Below is a small trained network, with its code and all its weights. Each question gives an input and a class and asks what happens when units are switched off, that is, made to give their printed mean instead of their output.

import numpy as np


def w(rows, s, z=0):
    codes = np.array(rows[::2]) - 128.0
    scale = np.full(codes.shape[1], s)
    scale[-1] = z or s
    return codes * scale


def norm(h):
    return h / np.sqrt((h * h).mean(-1, keepdims=True) + 1e-5)


def f(y):
    return y / 2 * (1 + np.tanh(0.7978845608 * (y + 0.044715 * y**3)))


def log_softmax(a):
    a = a - a.max(-1, keepdims=True)
    return a - np.log(np.exp(a).sum(-1, keepdims=True))


def net(x, mask):
    res = np.array(x, float).reshape(1, 7) / 4 @ E
    u = 0
    for l in range(2):
        y = f(norm(res) @ A[l][:, :-1].T + A[l][:, -1])
        res = res + np.where(mask[u : u + 7], y, B[l][:, -1]) @ B[l][:, :-1]
        u += 7
    return log_softmax(norm(res)[-1] @ U[:, :-1].T + U[:, -1])


A, B = {}, {}
E = w([
[112,67,145,64,14,195,114,114,100,185],'x0',
[123,206,155,142,135,80,211,2,170,116],'x1',
[126,48,92,166,102,154,161,68,123,34],'x2',
[126,127,128,128,129,123,129,127,127,128],'x3',
[120,127,127,133,128,125,131,128,126,129],'x4',
[129,129,127,129,125,128,133,130,126,127],'x5',
[128,126,130,129,128,129,127,128,130,129],'x6',
],0.0055)
A[0] = w([
[138,230,174,100,124,98,153,119,155,227,33],'0.n1',
[134,92,105,155,214,92,105,234,120,69,128],'0.n2',
[101,207,159,65,130,110,117,159,126,254,116],'0.n3',
[119,153,131,120,99,114,121,92,121,200,4],'0.n4',
[118,201,138,93,159,121,93,248,121,246,157],'0.n5',
[135,234,150,119,216,106,93,197,136,201,115],'0.n6',
[117,180,130,168,175,149,106,98,111,125,64],'0.n7',
],0.0085,0.0028)
B[0] = w([
[164,151,93,125,129,172,75,188,78,134,205],'0.n1',
[202,132,112,168,129,211,90,96,111,91,254],'0.n2',
[183,201,91,132,76,234,82,82,57,143,217],'0.n3',
[247,141,129,95,67,154,158,140,82,101,144],'0.n4',
[89,99,190,124,135,36,214,44,212,135,250],'0.n5',
[81,87,117,143,180,100,116,204,147,85,236],'0.n6',
[42,102,89,117,141,79,162,94,142,84,148],'0.n7',
],0.011,0.008)
A[1] = w([
[66,173,68,98,160,67,119,252,74,130,70],'1.n1',
[211,109,128,179,171,84,134,209,129,97,111],'1.n2',
[113,28,120,112,99,126,111,239,107,148,105],'1.n3',
[155,150,125,169,183,62,161,111,140,90,99],'1.n4',
[133,132,135,169,193,39,161,146,154,109,69],'1.n5',
[144,114,175,76,72,72,185,88,155,173,1],'1.n6',
[137,150,161,130,73,116,147,85,114,187,105],'1.n7',
],0.013,0.0022)
B[1] = w([
[90,79,41,190,243,32,121,181,64,222,182],'1.n1',
[59,186,92,94,59,103,168,128,60,167,215],'1.n2',
[150,126,144,72,163,145,63,80,186,208,167],'1.n3',
[175,152,193,95,127,129,105,181,156,168,254],'1.n4',
[214,120,193,115,109,148,156,79,179,98,235],'1.n5',
[8,132,86,133,96,84,177,178,71,113,212],'1.n6',
[62,61,110,182,163,112,128,139,161,50,197],'1.n7',
],0.012,0.0087)
U = w([
[180,155,230,114,130,106,170,131,206,104,176],'0',
[171,169,77,152,98,207,99,123,67,92,188],'1',
[8,86,123,143,93,108,174,131,137,87,146],'2',
[109,78,123,63,146,166,49,92,179,218,10],'3',
[136,151,91,141,211,66,121,188,93,209,50],'4',
],0.012,0.0014)

Each question gives the input, the list of numbers given to net, and the class t.
The units are the neurons (one row each of A and B). Each row of codes is followed by its name. A weight is (code - 128) times the scale printed after its matrix; where a second scale follows, it is the last column's (A, B and U).
mask holds one flag per neuron, layer by layer. A switched-off neuron (its flag False) gives its mean, the last column of its row in B, instead of its output. The means were averaged over made-up inputs and are rounded, as every weight is.
A unit's drop is (log p(t) with every unit on - log p(t) with that unit switched off) / (log p(t) with every unit on - log p(t) with every unit switched off).
The circuit of an input: a set's keep is (log p(t) with only the set's units on - log p(t) with every unit switched off) / (log p(t) with every unit on - log p(t) with every unit switched off). Starting from the 12 units with the biggest drops (on a tie, the unit counted first), units are removed one at a time, each time the one whose removal leaves the highest keep (on an exact tie, the one counted first), for as long as the keep stays at least 0.8.
circuit, biggest first: the units of the circuit, biggest drop first
top k neurons: the k neurons with the biggest drops, biggest first
drop of u: that unit's drop, to one decimal
input [-1,-5,1,-7,8,-2,4], class 1: circuit, biggest first -> 0.n2
input [2,-5,-1,8,-2,4,8], class 2: circuit, biggest first -> 0.n5, 1.n6
input [5,0,7,-1,4,-1,7], class 3: top 3 neurons -> 0.n5, 1.n3, 0.n3
input [0,5,-2,8,-5,7,-8], class 4: top 3 neurons -> 0.n1, 0.n2, 1.n1
input [-4,8,-2,8,-3,-2,5], class 4: top 2 neurons -> 1.n1, 0.n5
input [7,-1,2,8,-4,4,2], class 3: circuit, biggest first -> 1.n3, 0.n3
input [1,-3,8,-7,-1,-5,-3], class 3: top 3 neurons -> 0.n5, 0.n3, 0.n2
input [-2,6,0,0,3,-1,-5], class 4: top 2 neurons -> 0.n5, 1.n1
input [-8,8,-6,-2,-8,-5,0], class 4: top 2 neurons -> 1.n1, 0.n1
input [5,-7,0,2,-1,5,5], class 2: top 3 neurons -> 0.n6, 0.n5, 0.n1
input [0,7,-4,8,-3,3,-8], class 4: top 2 neurons -> 0.n1, 0.n2
input [2,3,-4,-8,-6,-4,-4], class 1: top 2 neurons -> 0.n3, 0.n1
input [-2,-5,-6,-2,6,-7,6], class 0: top 2 neurons -> 0.n5, 0.n6
input [2,-6,1,6,-8,-1,-5], class 3: circuit, biggest first -> 1.n3
input [2,-2,-7,-7,-1,-1,5], class 2: top 2 neurons -> 0.n5, 0.n3
input [-7,0,2,-3,4,-8,2], class 1: top 2 neurons -> 0.n2, 0.n5
input [-2,2,6,4,0,-4,-7], class 0: drop of 0.n3 -> 1.9
input [-2,2,3,-3,4,7,-6], class 0: drop of 0.n3 -> 1.1
input [0,-6,-5,3,3,8,-7], class 0: drop of 0.n5 -> 1.7
input [1,4,-5,4,-5,5,-5], class 1: circuit, biggest first -> 0.n3
